Here is a tiny trained network, its code and every weight. The questions are about switching its units off for an input and a target symbol, where a switched-off unit gives its printed mean instead of its output.

import numpy as np


def w(rows, s, z=0):
    codes = np.array(rows[::2]) - 128.0
    scale = np.full(codes.shape[1], s)
    scale[-1] = z or s
    return codes * scale


def f(y):
    return np.maximum(y, 0)


def softmax(a):
    e = np.exp(a - a.max(-1, keepdims=True))
    return e / e.sum(-1, keepdims=True)


def log_softmax(a):
    a = a - a.max(-1, keepdims=True)
    return a - np.log(np.exp(a).sum(-1, keepdims=True))


def net(x, mask):
    ids = ['ΓΞΠΣαβελμτω'.index(c) for c in x.split()]
    T = len(ids)
    res = E[ids] + P[:T]
    u = 0
    for l in range(2):
        r = res
        for j in range(3):
            rows = slice(2 * j, 2 * j + 2)
            q, k, v = (r @ M[l][rows].T for M in (Q, K, V))
            z = softmax(np.where(np.tri(T) > 0, q @ k.T / 2**0.5, -1e9)) @ v
            o = O[l][rows]
            res = res + np.where(mask[u + j], z, o[:, -1]) @ o[:, :-1]
        u += 3
        y = f(res @ A[l][:, :-1].T + A[l][:, -1])
        res = res + np.where(mask[u : u + 8], y, B[l][:, -1]) @ B[l][:, :-1]
        u += 8
    return log_softmax(res[-1] @ U[:, :-1].T + U[:, -1])


Q, K, V, O, A, B = {}, {}, {}, {}, {}, {}
E = w([
[135,97,114],'Γ',
[143,97,118],'Ξ',
[132,94,113],'Π',
[30,252,158],'Σ',
[116,92,98],'α',
[142,96,117],'β',
[147,95,122],'ε',
[118,88,104],'λ',
[211,114,160],'μ',
[56,74,71],'τ',
[121,136,7],'ω',
],0.019)
P = w([
[175,122,89],'0',
[51,152,187],'1',
[43,156,202],'2',
[27,153,193],'3',
[19,145,173],'4',
[5,124,141],'5',
[7,97,124],'6',
[19,77,104],'7',
[32,58,88],'8',
[46,48,61],'9',
[72,30,45],'10',
[81,29,14],'11',
[142,34,2],'12',
],0.0074)
Q[0] = w([
[153,52,143],'0.h1',
[156,129,139],'0.h1',
[146,199,66],'0.h2',
[217,129,250],'0.h2',
[146,93,130],'0.h3',
[67,145,117],'0.h3',
],0.012)
K[0] = w([
[117,136,140],'0.h1',
[12,184,155],'0.h1',
[57,64,195],'0.h2',
[171,1,80],'0.h2',
[183,106,146],'0.h3',
[159,57,86],'0.h3',
],0.0095)
V[0] = w([
[182,105,89],'0.h1',
[170,124,126],'0.h1',
[120,245,205],'0.h2',
[8,191,141],'0.h2',
[188,203,1],'0.h3',
[144,73,199],'0.h3',
],0.0093)
O[0] = w([
[117,166,250,151],'0.h1',
[43,63,161,111],'0.h1',
[250,109,107,126],'0.h2',
[254,129,132,254],'0.h2',
[115,141,222,208],'0.h3',
[157,90,181,60],'0.h3',
],0.0066,0.0091)
A[0] = w([
[163,193,77,126],'0.n1',
[86,109,73,56],'0.n2',
[184,107,76,92],'0.n3',
[73,7,167,196],'0.n4',
[192,72,179,68],'0.n5',
[30,195,157,230],'0.n6',
[93,180,84,130],'0.n7',
[110,127,222,2],'0.n8',
],0.012,0.0055)
B[0] = w([
[104,99,168,210],'0.n1',
[131,140,58,182],'0.n2',
[97,160,177,224],'0.n3',
[182,72,148,225],'0.n4',
[86,171,133,185],'0.n5',
[146,111,247,254],'0.n6',
[80,96,130,187],'0.n7',
[87,159,152,135],'0.n8',
],0.012,0.0099)
Q[1] = w([
[105,84,132],'1.h1',
[122,134,116],'1.h1',
[132,101,201],'1.h2',
[92,192,96],'1.h2',
[148,81,114],'1.h3',
[181,252,119],'1.h3',
],0.018)
K[1] = w([
[139,88,54],'1.h1',
[226,25,151],'1.h1',
[76,20,144],'1.h2',
[158,253,253],'1.h2',
[251,102,78],'1.h3',
[87,11,239],'1.h3',
],0.0077)
V[1] = w([
[54,178,137],'1.h1',
[232,71,188],'1.h1',
[45,85,138],'1.h2',
[90,35,116],'1.h2',
[255,98,237],'1.h3',
[166,27,67],'1.h3',
],0.0072)
O[1] = w([
[116,200,141,155],'1.h1',
[137,104,75,224],'1.h1',
[71,169,142,254],'1.h2',
[2,59,100,247],'1.h2',
[127,49,30,219],'1.h3',
[124,64,209,67],'1.h3',
],0.0079,0.0087)
A[1] = w([
[91,111,38,126],'1.n1',
[100,192,207,86],'1.n2',
[105,34,245,84],'1.n3',
[51,157,150,164],'1.n4',
[179,81,36,71],'1.n5',
[53,164,178,3],'1.n6',
[31,186,1,116],'1.n7',
[108,82,108,155],'1.n8',
],0.0086,0.0074)
B[1] = w([
[123,161,83,175],'1.n1',
[98,66,39,171],'1.n2',
[125,198,96,254],'1.n3',
[123,107,172,209],'1.n4',
[95,179,231,161],'1.n5',
[255,122,109,173],'1.n6',
[162,150,169,188],'1.n7',
[219,148,124,190],'1.n8',
],0.0097,0.016)
U = w([
[85,162,220,254],'Γ',
[227,105,159,91],'Ξ',
[142,140,119,30],'Π',
[144,115,112,51],'Σ',
[109,194,61,69],'α',
[14,145,7,50],'β',
[162,109,119,58],'ε',
[160,129,119,73],'λ',
[139,108,101,65],'μ',
[166,97,124,73],'τ',
[182,93,133,77],'ω',
],0.013,0.0053)

Each question gives the input, a string of symbols that net reads in full, and the target symbol t.
The units are the heads (2 rows each of Q, K, V and O) and the neurons (one row each of A and B). Each row of codes is followed by its name. A weight is (code - 128) times the scale printed after its matrix; where a second scale follows, it is the last column's (O, A, B and U).
mask holds one flag per unit, layer by layer, with each layer's heads first. A switched-off unit (its flag False) gives its mean, the last column of its rows in O or B, instead of its output. The means were averaged over made-up inputs and are rounded, as every weight is.
A unit's drop is (log p(t) with every unit on - log p(t) with that unit switched off) / (log p(t) with every unit on - log p(t) with every unit switched off).
The circuit of an input: a set's keep is (log p(t) with only the set's units on - log p(t) with every unit switched off) / (log p(t) with every unit on - log p(t) with every unit switched off). Starting from the 12 units with the biggest drops (on a tie, the unit counted first), units are removed one at a time, each time the one whose removal leaves the highest keep (on an exact tie, the one counted first), for as long as the keep stays at least 0.8.
circuit, biggest first: the units of the circuit, biggest drop first
unit that matters most: the unit with the biggest drop
k most important neurons: the k neurons with the biggest drops, biggest first
k most important neurons of layer l: the k neurons of layer l with the biggest drops, biggest first
which heads matter: for each layer, one digit per head in row order, 1 if its drop is at least 0.15 and else 0, layers parted by /
input ω λ ω β Ξ Ξ Ξ ω β μ, target Γ: circuit, biggest first => (0.h2)
input Π Ξ λ Ξ Ξ Ξ β Γ λ ω ω ε, target Γ: 2 most important neurons of layer 1 => (1.n8, 1.n1)
input ω β Ξ τ ω Ξ ω ω ω ω Σ, target α: circuit, biggest first => (0.n6, 0.h2)
input Π ω α Ξ τ Ξ Ξ ω μ Ξ ω β, target Γ: circuit, biggest first => (1.h3, 0.h2)
input λ Ξ τ ω Π ω ω α τ Γ, target β: which heads matter => 111 / 010
input Π ω ω ε τ Π ω λ ω ω β ω, target Γ: which heads matter => 000 / 001
input τ β β Π τ Ξ ω ε Γ τ Π, target β: which heads matter => 010 / 011
input ω ω ω ω Σ Ξ ω β μ ε ω Ξ, target α: 2 most important neurons => (0.n5, 0.n6)
input ω τ α ω ω ω ω Ξ τ λ, target β: 3 most important neurons of layer 0 => (0.n6, 0.n3, 0.n1)
input Π Ξ Π ω μ τ τ ω ω τ β τ Ξ, target β: circuit, biggest first => (0.n6, 0.h2)
input τ Ξ Γ ω τ ω Ξ Π Ξ α Ξ ω Γ, target Γ: 2 most important neurons => (0.n2, 1.n6)
input Σ λ ω ω Π, target Ξ: 3 most important neurons => (1.n3, 0.n7, 1.n2)
input Ξ ε ω ω Ξ Ξ Ξ Ξ ω Ξ τ β, target β: 3 most important neurons of layer 0 => (0.n6, 0.n1, 0.n7)
input Ξ ω Ξ Π ω ω μ Ξ Ξ τ ω ω τ, target Γ: which heads matter => 010 / 001
input ω α Ξ Ξ τ β Ξ ω β τ λ, target β: circuit, biggest first => (0.n6)
input ω λ Π Γ τ μ, target β: 2 most important neurons => (0.n6, 1.n6)
input α Ξ τ, target β: which heads matter => 010 / 010
input ω α ω ω ω Σ ω, target α: 3 most important neurons of layer 0 => (0.n6, 0.n5, 0.n4)
input τ ε τ ω ω Ξ μ α ε ω λ, target Γ: 2 most important neurons => (0.n2, 1.n6)
input τ ω τ τ α, target β: which heads matter => 111 / 000
input ω λ ω τ ω ω ω τ Ξ Π, target β: which heads matter => 111 / 010
input Π τ Γ, target β: which heads matter => 010 / 010
input ω τ β β τ ω ε τ ω Ξ α, target Γ: 3 most important neurons of layer 1 => (1.n2, 1.n6, 1.n1)
input ω Ξ λ ω β ω ε ω β ω τ Γ, target Γ: unit that matters most => 0.n2
input ω ω Π ω Γ ω ω ω Π τ, target Γ: circuit, biggest first => (0.h2, 1.h3)
